Below is a small trained network, with its code and all its weights. Each question gives an input and a target symbol and asks what happens when units are switched off, that is, made to give their printed mean instead of their output.

import numpy as np


def w(rows, s, z=0):
    codes = np.array(rows[::2]) - 128.0
    scale = np.full(codes.shape[1], s)
    scale[-1] = z or s
    return codes * scale


def f(y):
    return np.maximum(y, 0)


def softmax(a):
    e = np.exp(a - a.max(-1, keepdims=True))
    return e / e.sum(-1, keepdims=True)


def log_softmax(a):
    a = a - a.max(-1, keepdims=True)
    return a - np.log(np.exp(a).sum(-1, keepdims=True))


def net(x, mask):
    ids = ['ΓΔΣΨαβεζηλμξπτφ'.index(c) for c in x.split()]
    T = len(ids)
    res = E[ids] + P[:T]
    u = 0
    for l in range(2):
        r = res
        for j in range(3):
            rows = slice(2 * j, 2 * j + 2)
            q, k, v = (r @ M[l][rows].T for M in (Q, K, V))
            z = softmax(np.where(np.tri(T) > 0, q @ k.T / 2**0.5, -1e9)) @ v
            o = O[l][rows]
            res = res + np.where(mask[u + j], z, o[:, -1]) @ o[:, :-1]
        u += 3
        y = f(res @ A[l][:, :-1].T + A[l][:, -1])
        res = res + np.where(mask[u : u + 12], y, B[l][:, -1]) @ B[l][:, :-1]
        u += 12
    return log_softmax(res[-1] @ U[:, :-1].T + U[:, -1])


Q, K, V, O, A, B = {}, {}, {}, {}, {}, {}
E = w([
[125,117,137,176,185,109],'Γ',
[107,68,37,140,169,140],'Δ',
[103,105,123,119,118,134],'Σ',
[136,143,172,71,129,104],'Ψ',
[130,58,73,156,183,153],'α',
[97,120,172,77,167,148],'β',
[193,179,122,106,148,161],'ε',
[103,146,194,115,160,159],'ζ',
[97,117,124,113,208,98],'η',
[127,85,122,43,168,123],'λ',
[144,140,138,130,116,129],'μ',
[117,127,133,6,130,111],'ξ',
[81,62,76,48,114,169],'π',
[121,200,184,113,198,84],'τ',
[136,123,99,97,57,185],'φ',
],0.017)
P = w([
[126,54,180,90,94,71],'0',
[59,121,61,141,117,57],'1',
[251,165,75,69,146,122],'2',
[80,115,206,163,177,180],'3',
[13,176,38,182,130,65],'4',
[239,218,93,93,176,166],'5',
[79,136,218,173,218,199],'6',
[4,161,58,170,141,30],'7',
],0.014)
Q[0] = w([
[125,111,150,83,112,160],'L0H0',
[147,98,91,150,165,126],'L0H0',
[93,112,157,135,48,127],'L0H1',
[109,122,153,99,94,101],'L0H1',
[70,142,60,146,65,8],'L0H2',
[56,95,187,127,149,159],'L0H2',
],0.013)
K[0] = w([
[130,66,123,137,106,118],'L0H0',
[141,41,190,174,103,191],'L0H0',
[94,153,94,102,89,159],'L0H1',
[135,88,114,74,132,127],'L0H1',
[174,18,186,92,17,30],'L0H2',
[193,87,121,208,254,45],'L0H2',
],0.0082)
V[0] = w([
[193,52,198,179,42,161],'L0H0',
[148,116,132,158,63,103],'L0H0',
[196,154,134,113,218,110],'L0H1',
[65,144,104,78,81,95],'L0H1',
[86,91,127,1,51,171],'L0H2',
[111,187,185,93,168,56],'L0H2',
],0.0097)
O[0] = w([
[164,176,235,109,183,94,45],'L0H0',
[162,208,163,156,234,76,73],'L0H0',
[96,138,76,71,80,208,175],'L0H1',
[92,185,154,197,156,173,163],'L0H1',
[98,180,94,97,254,144,253],'L0H2',
[90,190,184,24,35,77,169],'L0H2',
],0.009,0.0051)
A[0] = w([
[110,109,146,157,145,99,132],'L0N0',
[121,109,128,30,116,131,81],'L0N1',
[124,151,83,81,116,83,129],'L0N2',
[48,49,99,107,132,86,225],'L0N3',
[36,187,244,146,87,126,53],'L0N4',
[126,128,47,95,79,150,254],'L0N5',
[5,131,104,132,186,104,87],'L0N6',
[126,123,128,110,70,122,247],'L0N7',
[168,113,155,50,174,185,134],'L0N8',
[254,148,168,104,114,117,181],'L0N9',
[141,112,67,127,165,117,113],'L0N10',
[98,94,220,123,106,185,55],'L0N11',
],0.0098,0.0039)
B[0] = w([
[99,77,106,58,109,104,144],'L0N0',
[137,136,187,158,77,125,176],'L0N1',
[95,91,97,199,137,139,179],'L0N2',
[79,162,119,172,161,127,225],'L0N3',
[183,115,128,85,135,57,169],'L0N4',
[140,170,185,121,160,63,223],'L0N5',
[109,190,119,157,126,66,251],'L0N6',
[131,114,141,206,192,123,172],'L0N7',
[137,125,134,72,119,238,182],'L0N8',
[147,179,150,143,223,136,152],'L0N9',
[138,108,181,65,72,142,185],'L0N10',
[173,106,131,165,3,188,163],'L0N11',
],0.0074,0.016)
Q[1] = w([
[151,25,160,87,205,252],'L1H0',
[124,147,197,119,196,110],'L1H0',
[131,114,177,99,160,113],'L1H1',
[224,39,233,74,173,212],'L1H1',
[96,112,216,128,39,233],'L1H2',
[2,166,81,135,91,127],'L1H2',
],0.0055)
K[1] = w([
[120,163,66,178,72,177],'L1H0',
[29,103,138,105,122,118],'L1H0',
[180,254,173,58,106,188],'L1H1',
[135,145,54,126,72,140],'L1H1',
[174,171,109,181,92,140],'L1H2',
[145,80,222,143,232,89],'L1H2',
],0.0069)
V[1] = w([
[163,140,90,122,185,85],'L1H0',
[227,176,67,118,61,119],'L1H0',
[115,173,91,205,200,96],'L1H1',
[54,85,125,157,122,222],'L1H1',
[97,2,108,116,150,18],'L1H2',
[38,185,117,100,64,87],'L1H2',
],0.0086)
O[1] = w([
[132,153,234,100,178,116,183],'L1H0',
[193,193,184,180,204,144,9],'L1H0',
[37,146,239,61,172,216,182],'L1H1',
[76,87,36,72,122,249,64],'L1H1',
[56,63,167,198,71,96,89],'L1H2',
[45,255,156,97,16,156,146],'L1H2',
],0.0082,0.012)
A[1] = w([
[159,113,170,158,78,119,216],'L1N0',
[93,126,117,159,207,68,75],'L1N1',
[88,22,143,175,187,109,102],'L1N2',
[175,91,110,176,166,64,100],'L1N3',
[91,103,61,167,154,148,225],'L1N4',
[183,192,170,16,173,111,61],'L1N5',
[190,116,178,134,133,190,218],'L1N6',
[135,143,75,143,52,68,29],'L1N7',
[149,88,1,164,14,81,143],'L1N8',
[163,97,71,77,169,118,255],'L1N9',
[169,171,124,90,85,80,77],'L1N10',
[103,170,161,117,107,174,163],'L1N11',
],0.0096,0.0048)
B[1] = w([
[98,68,70,136,121,132,170],'L1N0',
[254,71,160,139,149,165,233],'L1N1',
[109,168,139,124,112,170,190],'L1N2',
[142,75,6,109,154,89,164],'L1N3',
[99,171,138,81,126,200,170],'L1N4',
[153,132,94,160,93,130,253],'L1N5',
[78,140,61,176,120,72,177],'L1N6',
[174,126,150,85,21,181,180],'L1N7',
[130,52,149,76,186,121,175],'L1N8',
[51,148,143,137,74,134,168],'L1N9',
[153,139,180,143,153,197,175],'L1N10',
[134,91,103,155,194,75,200],'L1N11',
],0.0083,0.022)
U = w([
[97,32,110,177,113,98,146],'Γ',
[102,140,201,167,133,215,254],'Δ',
[98,96,226,134,168,94,38],'Σ',
[170,145,155,140,123,133,48],'Ψ',
[122,68,94,136,159,199,116],'α',
[170,149,179,28,122,181,123],'β',
[122,131,2,167,162,136,111],'ε',
[158,110,87,61,103,106,117],'ζ',
[63,93,135,107,99,69,251],'η',
[111,123,58,7,113,112,25],'λ',
[132,97,124,172,183,99,99],'μ',
[94,176,106,138,144,44,123],'ξ',
[87,113,142,65,183,86,221],'π',
[136,86,196,114,84,151,63],'τ',
[172,130,175,159,187,226,92],'φ',
],0.0092,0.0045)

Each question gives the input, a string of symbols that net reads in full, and the target symbol t.
The units are the heads (2 rows each of Q, K, V and O) and the neurons (one row each of A and B). Each row of codes is followed by its name. A weight is (code - 128) times the scale printed after its matrix; where a second scale follows, it is the last column's (O, A, B and U).
mask holds one flag per unit, layer by layer, with each layer's heads first. A switched-off unit (its flag False) gives its mean, the last column of its rows in O or B, instead of its output. The means were averaged over made-up inputs and are rounded, as every weight is.
A unit's drop is (log p(t) with every unit on - log p(t) with that unit switched off) / (log p(t) with every unit on - log p(t) with every unit switched off).
The circuit of an input: a set's keep is (log p(t) with only the set's units on - log p(t) with every unit switched off) / (log p(t) with every unit on - log p(t) with every unit switched off). Starting from the 12 units with the biggest drops (on a tie, the unit counted first), units are removed one at a time, each time the one whose removal leaves the highest keep (on an exact tie, the one counted first), for as long as the keep stays at least 0.8.
units of the circuit, in order: the units of the circuit, biggest drop first
unit that matters most: the unit with the biggest drop
k most important neurons: the k neurons with the biggest drops, biggest first
k most important neurons of layer l: the k neurons of layer l with the biggest drops, biggest first
heads that matter: for each layer, one digit per head in row order, 1 if its drop is at least 0.15 and else 0, layers parted by /
input Γ τ β ξ Γ π, target λ: 3 most important neurons	(L1N1, L0N6, L0N7)
input τ Γ η π, target η: units of the circuit, in order	(L1N1, L0H2)
input Ψ π α φ π, target Ψ: heads that matter	101 / 010
input Γ π Γ ε Δ, target Γ: unit that matters most	L0H0
input ξ λ φ, target ε: heads that matter	001 / 000
input β Δ φ Δ ζ, target β: 3 most important neurons	(L1N7, L0N4, L0N8)
input μ Σ Ψ, target ξ: 2 most important neurons	(L1N1, L1N6)
input ξ φ φ τ ε, target ξ: units of the circuit, in order	(L0H2, L0N6)
input ξ Ψ ζ τ, target τ: units of the circuit, in order	(L0H2, L0N11)
input φ ξ α ξ Δ, target φ: units of the circuit, in order	(L0H2, L1N1, L0H0, L1H1)
input Σ ξ Γ Γ β Γ β, target Γ: heads that matter	001 / 000
input Γ φ μ η, target η: units of the circuit, in order	(L0H2, L1N1)
input Γ π ζ α, target α: units of the circuit, in order	(L0H2, L0N5, L1H1)
input ζ Σ Σ ξ Γ, target ζ: most important neuron	(L1N7)
input μ Δ Δ ξ, target Δ: heads that matter	111 / 001
input τ α β α τ β, target Δ: 4 most important neurons	(L1N10, L0N10, L0N7, L0N4)
input τ β μ, target Δ: units of the circuit, in order	(L1H2, L0N4, L0H2)
input Ψ ξ λ η β Γ Γ ξ, target Ψ: 2 most important neurons	(L1N1, L0N4)
input λ λ η Γ η, target λ: heads that matter	000 / 110
input φ ζ ζ, target ε: unit that matters most	L1N5
input Σ Γ Σ λ Γ Γ α, target α: 2 most important neurons	(L0N11, L0N6)
input β Ψ Γ λ α π, target λ: heads that matter	001 / 010
input Ψ λ τ Γ η β ε Γ, target Ψ: 3 most important neurons	(L1N1, L0N4, L1N7)
input μ π α Γ φ, target μ: heads that matter	100 / 011
input Σ Σ Δ Ψ α Ψ μ φ, target Σ: heads that matter	111 / 010
input μ ξ τ Σ, target τ: 2 most important neurons	(L0N4, L1N10)
input Γ Γ π Γ π τ Ψ, target τ: unit that matters most	L0H2
input Ψ φ π, target ε: 3 most important neurons	(L0N8, L1N5, L1N6)
input π λ Γ π Γ, target π: 2 most important neurons	(L0N6, L0N10)
input Γ ξ Γ, target β: 2 most important neurons of layer 0	(L0N3, L0N8)
